Below is a small trained network, with its code and all its weights. Each question gives an input and a class and asks what happens when units are switched off, that is, made to give their printed mean instead of their output.

import numpy as np


def w(rows, s, z=0):
    codes = np.array(rows[::2]) - 128.0
    scale = np.full(codes.shape[1], s)
    scale[-1] = z or s
    return codes * scale


def norm(h):
    return h / np.sqrt((h * h).mean(-1, keepdims=True) + 1e-5)


def f(y):
    return y / 2 * (1 + np.tanh(0.7978845608 * (y + 0.044715 * y**3)))


def log_softmax(a):
    a = a - a.max(-1, keepdims=True)
    return a - np.log(np.exp(a).sum(-1, keepdims=True))


def net(x, mask):
    res = np.array(x, float).reshape(1, 7) / 4 @ E
    u = 0
    for l in range(4):
        y = f(norm(res) @ A[l][:, :-1].T + A[l][:, -1])
        res = res + np.where(mask[u : u + 6], y, B[l][:, -1]) @ B[l][:, :-1]
        u += 6
    return log_softmax(norm(res)[-1] @ U[:, :-1].T + U[:, -1])


A, B = {}, {}
E = w([
[130,134,128,137,132],'x0',
[15,136,83,143,1],'x1',
[126,133,128,123,128],'x2',
[141,129,128,149,118],'x3',
[135,127,234,93,35],'x4',
[141,129,129,155,119],'x5',
[121,252,213,109,81],'x6',
],0.0086)
A[0] = w([
[114,202,83,183,107,119],'L0N1',
[211,177,116,130,159,159],'L0N2',
[88,254,121,155,172,129],'L0N3',
[75,162,60,137,23,255],'L0N4',
[59,140,200,130,124,42],'L0N5',
[178,148,232,196,177,203],'L0N6',
],0.0082,0.0055)
B[0] = w([
[114,53,121,154,121,149],'L0N1',
[181,113,137,11,152,173],'L0N2',
[164,60,210,158,208,166],'L0N3',
[24,2,105,67,137,253],'L0N4',
[133,125,133,182,81,125],'L0N5',
[115,104,106,47,64,209],'L0N6',
],0.0095,0.0073)
A[1] = w([
[4,137,159,132,106,72],'L1N1',
[155,136,134,174,230,115],'L1N2',
[170,79,78,116,20,151],'L1N3',
[150,126,47,208,89,254],'L1N4',
[215,234,255,103,64,125],'L1N5',
[134,90,194,125,230,169],'L1N6',
],0.008,0.00085)
B[1] = w([
[116,74,207,209,137,253],'L1N1',
[201,85,151,113,45,175],'L1N2',
[115,72,204,121,224,221],'L1N3',
[116,211,175,66,115,140],'L1N4',
[89,132,2,44,35,239],'L1N5',
[94,88,161,110,91,253],'L1N6',
],0.0075,0.0033)
A[2] = w([
[116,51,162,44,119,250],'L2N1',
[229,140,213,148,103,209],'L2N2',
[254,168,8,81,159,98],'L2N3',
[179,100,212,83,155,88],'L2N4',
[70,131,21,209,138,199],'L2N5',
[220,223,203,88,84,105],'L2N6',
],0.0096,0.0021)
B[2] = w([
[234,190,140,170,219,251],'L2N1',
[89,190,93,167,79,140],'L2N2',
[82,51,226,239,232,177],'L2N3',
[132,153,74,90,111,166],'L2N4',
[107,107,119,66,7,155],'L2N5',
[99,120,1,71,46,146],'L2N6',
],0.0099,0.013)
A[3] = w([
[19,103,240,200,2,130],'L3N1',
[100,108,5,195,128,87],'L3N2',
[245,187,40,146,188,174],'L3N3',
[109,138,148,147,185,113],'L3N4',
[86,248,131,79,84,96],'L3N5',
[212,147,215,90,67,254],'L3N6',
],0.0089,0.0039)
B[3] = w([
[226,216,159,130,200,221],'L3N1',
[95,150,109,100,73,146],'L3N2',
[79,246,163,178,103,253],'L3N3',
[97,117,126,142,131,152],'L3N4',
[131,96,94,158,124,131],'L3N5',
[84,169,122,137,68,207],'L3N6',
],0.012,0.0066)
U = w([
[174,19,160,165,255,100],'0',
[239,229,212,122,143,32],'1',
[127,88,32,15,8,253],'2',
],0.0088,0.0031)

Each question gives the input, the list of numbers given to net, and the class t.
The units are the neurons (one row each of A and B). Each row of codes is followed by its name. A weight is (code - 128) times the scale printed after its matrix; where a second scale follows, it is the last column's (A, B and U).
mask holds one flag per neuron, layer by layer. A switched-off neuron (its flag False) gives its mean, the last column of its row in B, instead of its output. The means were averaged over made-up inputs and are rounded, as every weight is.
A unit's drop is (log p(t) with every unit on - log p(t) with that unit switched off) / (log p(t) with every unit on - log p(t) with every unit switched off).
The circuit of an input: a set's keep is (log p(t) with only the set's units on - log p(t) with every unit switched off) / (log p(t) with every unit on - log p(t) with every unit switched off). Starting from the 12 units with the biggest drops (on a tie, the unit counted first), units are removed one at a time, each time the one whose removal leaves the highest keep (on an exact tie, the one counted first), for as long as the keep stays at least 0.8.
units of the circuit, in order: the units of the circuit, biggest drop first
most important unit: the unit with the biggest drop
k most important neurons: the k neurons with the biggest drops, biggest first
k most important neurons of layer l: the k neurons of layer l with the biggest drops, biggest first
input [6,5,-1,0,2,6,-4], class 0: most important unit => L0N4
input [-3,5,-8,2,1,3,0], class 0: 2 most important neurons => (L0N4 L3N1)
input [4,-1,4,-6,3,2,-7], class 1: units of the circuit, in order => (L0N4 L2N3)
input [-5,-7,2,3,3,0,-5], class 1: units of the circuit, in order => (L3N3 L0N4)
input [2,-1,3,4,1,5,-8], class 1: 2 most important neurons => (L0N4 L1N4)
input [6,8,1,-1,3,-1,-7], class 0: 3 most important neurons of layer 2 => (L2N4 L2N6 L2N2)
input [6,7,0,7,-7,-8,6], class 0: 2 most important neurons => (L0N4 L0N3)
input [-5,1,4,6,-8,-3,-6], class 2: 3 most important neurons => (L2N5 L2N1 L3N2)
input [-5,4,6,-2,-7,4,-2], class 2: 2 most important neurons of layer 2 => (L2N3 L2N5)
input [-4,-8,8,-8,1,-2,-2], class 1: 2 most important neurons => (L3N3 L0N4)
input [-6,-4,-7,-8,3,-3,-7], class 1: 2 most important neurons => (L0N4 L3N3)
input [-1,6,8,3,1,-3,0], class 0: 2 most important neurons => (L0N4 L3N1)
input [7,-5,-6,1,1,-8,-5], class 1: 2 most important neurons of layer 2 => (L2N4 L2N1)
input [7,-6,4,-2,3,-4,6], class 2: most important unit => L2N6
input [5,1,7,6,-2,1,-8], class 2: 2 most important neurons => (L2N5 L0N2)
input [0,-1,-7,-2,6,8,-7], class 1: 2 most important neurons => (L0N4 L2N3)
input [7,6,-1,-6,2,0,-2], class 0: 2 most important neurons of layer 1 => (L1N1 L1N5)
input [8,-1,-2,7,5,-7,-6], class 1: 2 most important neurons => (L0N4 L2N3)
input [0,3,6,-3,-2,-1,-3], class 2: 2 most important neurons of layer 2 => (L2N3 L2N5)
input [1,-3,5,7,4,-2,1], class 2: most important neuron of layer 3 => (L3N1)
